Below is a small trained network, with its code and all its weights. Each question gives an input and a target symbol and asks what happens when units are switched off, that is, made to give their printed mean instead of their output.

import numpy as np


def w(rows, s, z=0):
    codes = np.array(rows[::2]) - 128.0
    scale = np.full(codes.shape[1], s)
    scale[-1] = z or s
    return codes * scale


def norm(h):
    return h / np.sqrt((h * h).mean(-1, keepdims=True) + 1e-5)


def f(y):
    return y / 2 * (1 + np.tanh(0.7978845608 * (y + 0.044715 * y**3)))


def softmax(a):
    e = np.exp(a - a.max(-1, keepdims=True))
    return e / e.sum(-1, keepdims=True)


def log_softmax(a):
    a = a - a.max(-1, keepdims=True)
    return a - np.log(np.exp(a).sum(-1, keepdims=True))


def net(x, mask):
    ids = ['αγδεζηθλμξπτφψω'.index(c) for c in x.split()]
    T = len(ids)
    res = E[ids] + P[:T]
    u = 0
    for l in range(2):
        r = norm(res)
        for j in range(2):
            rows = slice(2 * j, 2 * j + 2)
            q, k, v = (r @ M[l][rows].T for M in (Q, K, V))
            z = softmax(np.where(np.tri(T) > 0, q @ k.T / 2**0.5, -1e9)) @ v
            o = O[l][rows]
            res = res + np.where(mask[u + j], z, o[:, -1]) @ o[:, :-1]
        u += 2
        y = f(norm(res) @ A[l][:, :-1].T + A[l][:, -1])
        res = res + np.where(mask[u : u + 8], y, B[l][:, -1]) @ B[l][:, :-1]
        u += 8
    return log_softmax(norm(res)[-1] @ U[:, :-1].T + U[:, -1])


Q, K, V, O, A, B = {}, {}, {}, {}, {}, {}
E = w([
[119,142,159,139,102,104,90,199,181,166],'α',
[124,224,112,131,70,181,108,164,165,184],'γ',
[49,132,183,120,68,159,37,144,117,235],'δ',
[83,112,165,91,154,174,135,98,180,182],'ε',
[129,144,169,95,139,91,54,102,163,236],'ζ',
[207,208,98,54,89,174,146,124,180,80],'η',
[78,67,208,92,145,96,80,137,85,137],'θ',
[155,121,172,68,169,125,129,83,69,124],'λ',
[120,122,140,104,42,100,111,143,126,120],'μ',
[117,254,165,28,168,84,65,111,82,117],'ξ',
[48,145,86,94,90,216,116,166,71,92],'π',
[139,116,156,104,42,144,86,72,112,117],'τ',
[185,115,111,137,148,99,33,187,147,68],'φ',
[154,139,191,197,106,190,156,172,85,118],'ψ',
[133,58,101,98,133,233,111,88,83,34],'ω',
],0.0073)
P = w([
[147,65,174,47,89,128,160,254,151,141],'0',
[118,94,182,59,97,146,141,187,154,155],'1',
[104,119,178,76,92,148,118,167,141,155],'2',
[96,131,162,97,97,136,108,148,141,145],'3',
[88,143,155,123,103,138,99,127,139,146],'4',
[75,154,150,135,104,126,95,108,136,139],'5',
[74,162,141,155,113,128,89,93,132,127],'6',
[60,174,135,173,128,113,98,74,130,101],'7',
[52,174,136,190,125,105,88,53,127,107],'8',
[43,182,133,192,123,106,84,36,119,108],'9',
],0.0048)
Q[0] = w([
[146,123,114,148,146,142,244,107,123,159],'0.h1',
[224,110,53,218,200,95,254,165,103,130],'0.h1',
[208,58,82,185,124,92,203,159,120,92],'0.h2',
[185,74,63,158,188,119,221,141,156,113],'0.h2',
],0.0066)
K[0] = w([
[171,126,123,2,141,128,86,185,100,181],'0.h1',
[129,93,146,2,26,139,147,185,152,216],'0.h1',
[157,111,144,52,156,167,136,184,141,225],'0.h2',
[132,99,150,42,136,113,140,163,172,215],'0.h2',
],0.0055)
V[0] = w([
[123,139,252,145,102,149,133,157,49,129],'0.h1',
[105,184,112,82,111,109,176,108,87,171],'0.h1',
[86,140,112,151,196,156,90,183,80,108],'0.h2',
[80,107,90,119,64,94,94,129,131,160],'0.h2',
],0.0044)
O[0] = w([
[155,141,227,198,165,133,201,155,98,144,253],'0.h1',
[106,137,66,115,112,84,196,112,117,166,91],'0.h1',
[114,150,107,96,220,253,140,175,170,109,140],'0.h2',
[81,52,184,69,138,75,154,125,142,67,168],'0.h2',
],0.0047,0.0034)
A[0] = w([
[185,116,142,146,95,59,81,122,121,157,88],'0.n1',
[195,176,35,106,106,113,109,112,108,106,63],'0.n2',
[139,112,118,174,127,116,57,53,176,253,115],'0.n3',
[149,11,137,126,116,133,113,65,84,77,240],'0.n4',
[149,143,174,80,129,89,182,87,137,176,253],'0.n5',
[144,167,180,123,179,156,160,87,149,62,170],'0.n6',
[72,99,75,195,159,137,141,188,73,61,100],'0.n7',
[153,124,129,75,148,100,117,149,114,112,121],'0.n8',
],0.0051,0.0015)
B[0] = w([
[127,254,153,107,116,116,176,103,144,64,150],'0.n1',
[59,115,171,139,91,132,65,101,161,237,132],'0.n2',
[161,199,187,50,113,122,188,159,221,94,177],'0.n3',
[117,215,175,117,112,122,85,223,21,54,190],'0.n4',
[70,116,78,174,113,88,125,238,107,119,254],'0.n5',
[187,155,140,54,93,123,129,168,69,180,244],'0.n6',
[200,220,226,127,139,107,134,25,202,145,135],'0.n7',
[108,99,255,130,157,128,90,190,148,112,147],'0.n8',
],0.0038,0.0024)
Q[1] = w([
[105,16,110,167,128,138,211,83,139,179],'1.h1',
[18,254,237,77,57,179,104,230,127,115],'1.h1',
[32,247,196,100,52,149,91,138,180,172],'1.h2',
[119,55,34,190,137,106,163,49,176,136],'1.h2',
],0.0065)
K[1] = w([
[103,116,149,90,106,129,134,187,168,204],'1.h1',
[167,176,77,149,164,120,101,30,119,101],'1.h1',
[97,156,125,173,163,81,94,2,120,110],'1.h2',
[136,105,138,55,82,84,106,207,170,205],'1.h2',
],0.0072)
V[1] = w([
[186,131,102,104,151,63,87,57,191,168],'1.h1',
[118,252,149,17,130,185,119,41,109,115],'1.h1',
[155,80,157,158,30,200,187,120,85,55],'1.h2',
[119,134,140,187,59,193,190,97,253,188],'1.h2',
],0.0037)
O[1] = w([
[170,124,254,106,85,157,106,199,95,143,2],'1.h1',
[93,64,102,86,158,126,216,199,175,192,238],'1.h1',
[145,103,142,144,135,148,212,10,179,24,200],'1.h2',
[139,131,236,80,137,99,115,101,174,208,12],'1.h2',
],0.0042,0.0034)
A[1] = w([
[47,104,175,166,140,90,70,118,233,173,134],'1.n1',
[91,95,43,182,151,234,146,116,29,71,97],'1.n2',
[255,146,131,96,135,144,142,63,38,83,249],'1.n3',
[115,84,137,243,110,228,171,137,182,107,139],'1.n4',
[85,160,125,110,68,94,152,84,100,153,185],'1.n5',
[130,65,117,225,225,88,59,155,42,108,211],'1.n6',
[95,140,95,56,160,121,149,110,162,101,202],'1.n7',
[122,146,180,93,59,127,101,184,110,138,211],'1.n8',
],0.0043,0.0013)
B[1] = w([
[123,138,87,92,45,195,112,121,95,139,223],'1.n1',
[98,151,86,105,178,80,65,149,237,86,232],'1.n2',
[124,185,94,129,102,205,128,205,62,226,178],'1.n3',
[120,195,145,76,175,119,206,108,98,80,217],'1.n4',
[162,115,76,231,36,112,165,124,123,116,184],'1.n5',
[116,145,86,222,72,193,165,127,254,210,214],'1.n6',
[128,57,218,132,100,99,133,139,89,99,221],'1.n7',
[146,171,96,194,208,150,139,86,131,84,254],'1.n8',
],0.0042,0.0023)
U = w([
[87,155,173,123,105,143,179,229,147,76,254],'α',
[94,189,60,168,116,125,145,98,182,165,192],'γ',
[60,103,106,136,65,176,75,51,113,206,124],'δ',
[75,2,154,29,164,140,187,113,119,164,107],'ε',
[163,135,177,59,102,34,112,110,218,205,92],'ζ',
[237,114,36,66,53,138,155,97,143,164,109],'η',
[57,9,172,221,174,121,105,118,132,169,71],'θ',
[100,96,26,153,155,84,159,204,86,217,94],'λ',
[113,78,110,162,86,13,148,74,97,78,106],'μ',
[114,160,135,55,182,17,86,149,59,168,104],'ξ',
[105,105,43,75,226,128,155,53,176,47,84],'π',
[131,98,137,154,58,70,124,70,62,76,79],'τ',
[221,99,136,199,173,93,55,145,190,108,84],'φ',
[206,169,197,161,196,153,210,70,80,159,106],'ψ',
[132,148,111,80,146,205,12,126,100,71,102],'ω',
],0.0066,0.0054)

Each question gives the input, a string of symbols that net reads in full, and the target symbol t.
The units are the heads (2 rows each of Q, K, V and O) and the neurons (one row each of A and B). Each row of codes is followed by its name. A weight is (code - 128) times the scale printed after its matrix; where a second scale follows, it is the last column's (O, A, B and U).
mask holds one flag per unit, layer by layer, with each layer's heads first. A switched-off unit (its flag False) gives its mean, the last column of its rows in O or B, instead of its output. The means were averaged over made-up inputs and are rounded, as every weight is.
A unit's drop is (log p(t) with every unit on - log p(t) with that unit switched off) / (log p(t) with every unit on - log p(t) with every unit switched off).
The circuit of an input: a set's keep is (log p(t) with only the set's units on - log p(t) with every unit switched off) / (log p(t) with every unit on - log p(t) with every unit switched off). Starting from the 12 units with the biggest drops (on a tie, the unit counted first), units are removed one at a time, each time the one whose removal leaves the highest keep (on an exact tie, the one counted first), for as long as the keep stays at least 0.8.
circuit, biggest first: the units of the circuit, biggest drop first
top k neurons: the k neurons with the biggest drops, biggest first
top k neurons in layer l: the k neurons of layer l with the biggest drops, biggest first
heads that matter: for each layer, one digit per head in row order, 1 if its drop is at least 0.15 and else 0, layers parted by /
drop of u: that unit's drop, to one decimal
input φ η π γ ε ζ δ η δ α, target ζ: top 3 neurons in layer 0	[0.n3 0.n4 0.n5]
input η ψ ζ π ε λ ψ ζ, target ψ: circuit, biggest first	[0.h1]
input η θ η ξ ω θ α δ η, target η: circuit, biggest first	[0.n6 0.n4 1.n2 1.n4]
input λ ε δ α δ α η, target ζ: circuit, biggest first	[1.h2 0.n2 0.n4]
input η δ ω η, target π: top 2 neurons	[0.n4 0.n3]
input ε τ η α ω γ, target π: heads that matter	00 / 01
input γ α ω α ω λ ε, target π: top 3 neurons	[0.n3 0.n4 0.n7]
input ψ π ψ θ α φ φ φ, target ω: circuit, biggest first	[0.h1 1.h1]
input τ α η ψ ζ γ ξ ψ ω π, target π: heads that matter	00 / 10
input λ η ω π ζ ε μ, target μ: heads that matter	00 / 00
input α ψ ω ω η η η ζ, target ζ: top 3 neurons in layer 0	[0.n3 0.n4 0.n6]
input γ η λ ω η, target π: top 3 neurons in layer 0	[0.n4 0.n3 0.n7]
input η ω π η γ φ τ λ, target α: heads that matter	00 / 00
input α θ φ ε ε δ φ φ ξ, target ω: heads that matter	11 / 00
input η φ δ η τ μ, target μ: circuit, biggest first	[0.h2]
input γ δ ε δ α ω α, target π: heads that matter	00 / 01
input ω θ ξ η δ ψ, target ψ: top 2 neurons in layer 0	[0.n7 0.n5]
input φ θ φ η ε π, target π: heads that matter	00 / 00
input ε η π ξ η ε ψ ξ, target ψ: heads that matter	10 / 01
input ζ η φ φ φ η τ α π ζ, target ζ: circuit, biggest first	[0.n3]
input τ ζ δ π η ε, target ε: top 2 neurons in layer 0	[0.n3 0.n7]
input α η ε φ ω ξ ξ ω α ε, target ε: heads that matter	00 / 10
input θ α μ δ δ λ ζ ε ψ, target ψ: drop of 0.n4	0.1
input ξ ε α τ α ψ ξ, target ψ: drop of 1.n2	0.2
input ε ψ α, target ψ: drop of 0.h1	0.5
input η δ α α η, target ζ: drop of 0.n2	0.2
input ξ ε τ γ θ γ ε φ α, target ω: top neuron in layer 0	[0.n5]
